Below is a small trained network, with its code and all its weights. Each question gives an input and a class and asks what happens when units are switched off, that is, made to give their printed mean instead of their output.

import numpy as np


def w(rows, s, z=0):
    codes = np.array(rows[::2]) - 128.0
    scale = np.full(codes.shape[1], s)
    scale[-1] = z or s
    return codes * scale


def f(y):
    return np.maximum(y, 0)


def log_softmax(a):
    a = a - a.max(-1, keepdims=True)
    return a - np.log(np.exp(a).sum(-1, keepdims=True))


def net(x, mask):
    res = np.array(x, float).reshape(1, 6) / 4 @ E
    y = f(res @ A[0][:, :-1].T + A[0][:, -1])
    res = res + np.where(mask, y, B[0][:, -1]) @ B[0][:, :-1]
    return log_softmax(res[-1] @ U[:, :-1].T + U[:, -1])


A, B = {}, {}
E = w([
[130,92,152,125,109,146,133,113,95,189],'x0',
[253,118,62,50,179,199,136,122,125,87],'x1',
[162,249,126,165,59,164,247,138,193,175],'x2',
[116,137,99,127,134,131,115,116,120,147],'x3',
[130,141,127,120,138,104,126,151,103,145],'x4',
[166,105,73,191,103,104,179,84,27,64],'x5',
],0.013)
A[0] = w([
[40,110,166,246,97,34,107,104,123,123,99],'N0',
[153,139,157,144,171,125,171,74,147,104,94],'N1',
[120,116,77,207,78,98,198,112,58,95,213],'N2',
[111,140,115,159,112,107,185,91,75,96,23],'N3',
[134,164,161,187,91,109,98,139,199,171,150],'N4',
[185,234,134,127,78,151,189,92,120,151,7],'N5',
[20,125,145,209,82,74,111,118,114,121,203],'N6',
[118,131,126,122,90,126,128,109,121,161,141],'N7',
[164,134,104,97,146,172,138,155,145,144,34],'N8',
[161,84,115,159,160,147,67,118,55,49,139],'N9',
[117,114,149,122,84,159,88,118,133,139,138],'N10',
[137,134,156,172,162,158,128,132,138,97,123],'N11',
[96,125,163,45,174,191,90,185,194,158,175],'N12',
[202,192,89,185,77,164,188,157,139,161,184],'N13',
[69,178,133,122,92,100,153,131,183,186,161],'N14',
[107,78,153,99,156,100,67,114,131,114,145],'N15',
[102,165,185,125,120,122,158,129,189,121,139],'N16',
[131,141,150,148,147,121,48,120,115,127,71],'N17',
[230,142,115,90,144,179,105,137,147,141,205],'N18',
[35,185,158,166,111,138,142,168,168,160,160],'N19',
[82,121,142,169,129,94,133,120,124,125,200],'N20',
],0.011,0.012)
B[0] = w([
[102,184,171,63,190,152,79,124,181,100,236],'N0',
[133,125,142,122,129,131,104,158,133,129,144],'N1',
[85,145,114,70,122,166,74,155,101,89,249],'N2',
[188,123,118,146,188,127,156,96,158,183,162],'N3',
[112,89,72,175,88,94,143,144,81,151,196],'N4',
[71,205,176,40,150,183,58,126,146,84,193],'N5',
[180,165,166,130,180,102,96,101,154,148,251],'N6',
[135,127,144,160,111,140,149,124,108,131,155],'N7',
[160,119,176,157,175,65,202,114,138,138,147],'N8',
[126,85,105,136,88,122,149,175,79,170,206],'N9',
[110,143,119,141,114,112,136,135,112,118,151],'N10',
[126,103,134,129,115,136,126,146,150,153,137],'N11',
[161,201,175,124,250,149,112,104,178,126,218],'N12',
[192,131,156,166,193,100,141,64,187,177,246],'N13',
[99,112,95,178,88,91,141,147,116,121,212],'N14',
[124,170,123,86,156,153,131,88,140,132,194],'N15',
[128,81,101,150,122,133,128,127,118,105,181],'N16',
[148,123,135,145,108,105,134,105,141,110,149],'N17',
[73,96,109,80,77,166,105,153,115,111,211],'N18',
[118,101,92,160,58,91,186,168,84,116,220],'N19',
[162,88,136,140,120,101,157,105,167,153,196],'N20',
],0.013,0.022)
U = w([
[254,190,165,168,221,100,176,49,219,161,205],'0',
[40,209,147,27,178,200,80,154,156,103,53],'1',
[105,70,25,196,24,97,206,231,66,145,255],'2',
],0.0095,0.00063)

Each question gives the input, the list of numbers given to net, and the class t.
The units are the neurons (one row each of A and B). Each row of codes is followed by its name. A weight is (code - 128) times the scale printed after its matrix; where a second scale follows, it is the last column's (A, B and U).
mask holds one flag per neuron, in row order. A switched-off neuron (its flag False) gives its mean, the last column of its row in B, instead of its output. The means were averaged over made-up inputs and are rounded, as every weight is.
A unit's drop is (log p(t) with every unit on - log p(t) with that unit switched off) / (log p(t) with every unit on - log p(t) with every unit switched off).
unit that matters most: the unit with the biggest drop
top k neurons: the k neurons with the biggest drops, biggest first
drop when u is switched off: that unit's drop, to one decimal
input [8,-4,-1,3,4,-5], class 0: unit that matters most -> N12
input [3,-7,0,-4,1,8], class 1: top 2 neurons -> N2; N0
input [3,4,1,7,5,4], class 1: top 3 neurons -> N19; N4; N14
input [0,2,-3,-5,2,7], class 2: top 2 neurons -> N9; N0
input [8,1,1,-8,-1,4], class 1: top 3 neurons -> N19; N2; N4
input [-7,1,5,3,2,4], class 1: top 3 neurons -> N5; N2; N6
input [-2,-8,-7,2,6,-2], class 0: top 2 neurons -> N6; N2
input [-7,8,8,-6,8,1], class 1: top 4 neurons -> N5; N18; N6; N20
input [-2,7,5,0,6,1], class 1: top 4 neurons -> N18; N5; N6; N20
input [5,-4,0,6,5,-5], class 0: top 2 neurons -> N12; N9
input [3,-7,7,-8,-6,-3], class 2: top 2 neurons -> N19; N4
input [-2,-4,7,-5,3,-4], class 2: top 3 neurons -> N19; N4; N14
input [7,-2,1,3,8,0], class 2: top 2 neurons -> N12; N13
input [-7,-4,-3,-1,3,6], class 1: unit that matters most -> N2
input [7,7,5,-4,-6,8], class 1: top 2 neurons -> N5; N2
input [0,-3,-4,-2,5,-2], class 0: top 3 neurons -> N2; N18; N5
input [-8,6,-5,0,-4,3], class 2: drop when N9 is switched off -> 0.3
input [7,1,-5,-7,-7,2], class 2: drop when N9 is switched off -> 0.2
input [-2,-5,-1,-4,-4,-3], class 0: drop when N2 is switched off -> 0.1
input [4,-3,-1,8,3,-3], class 0: drop when N2 is switched off -> 0.3
input [7,-6,6,1,6,-5], class 2: unit that matters most -> N19
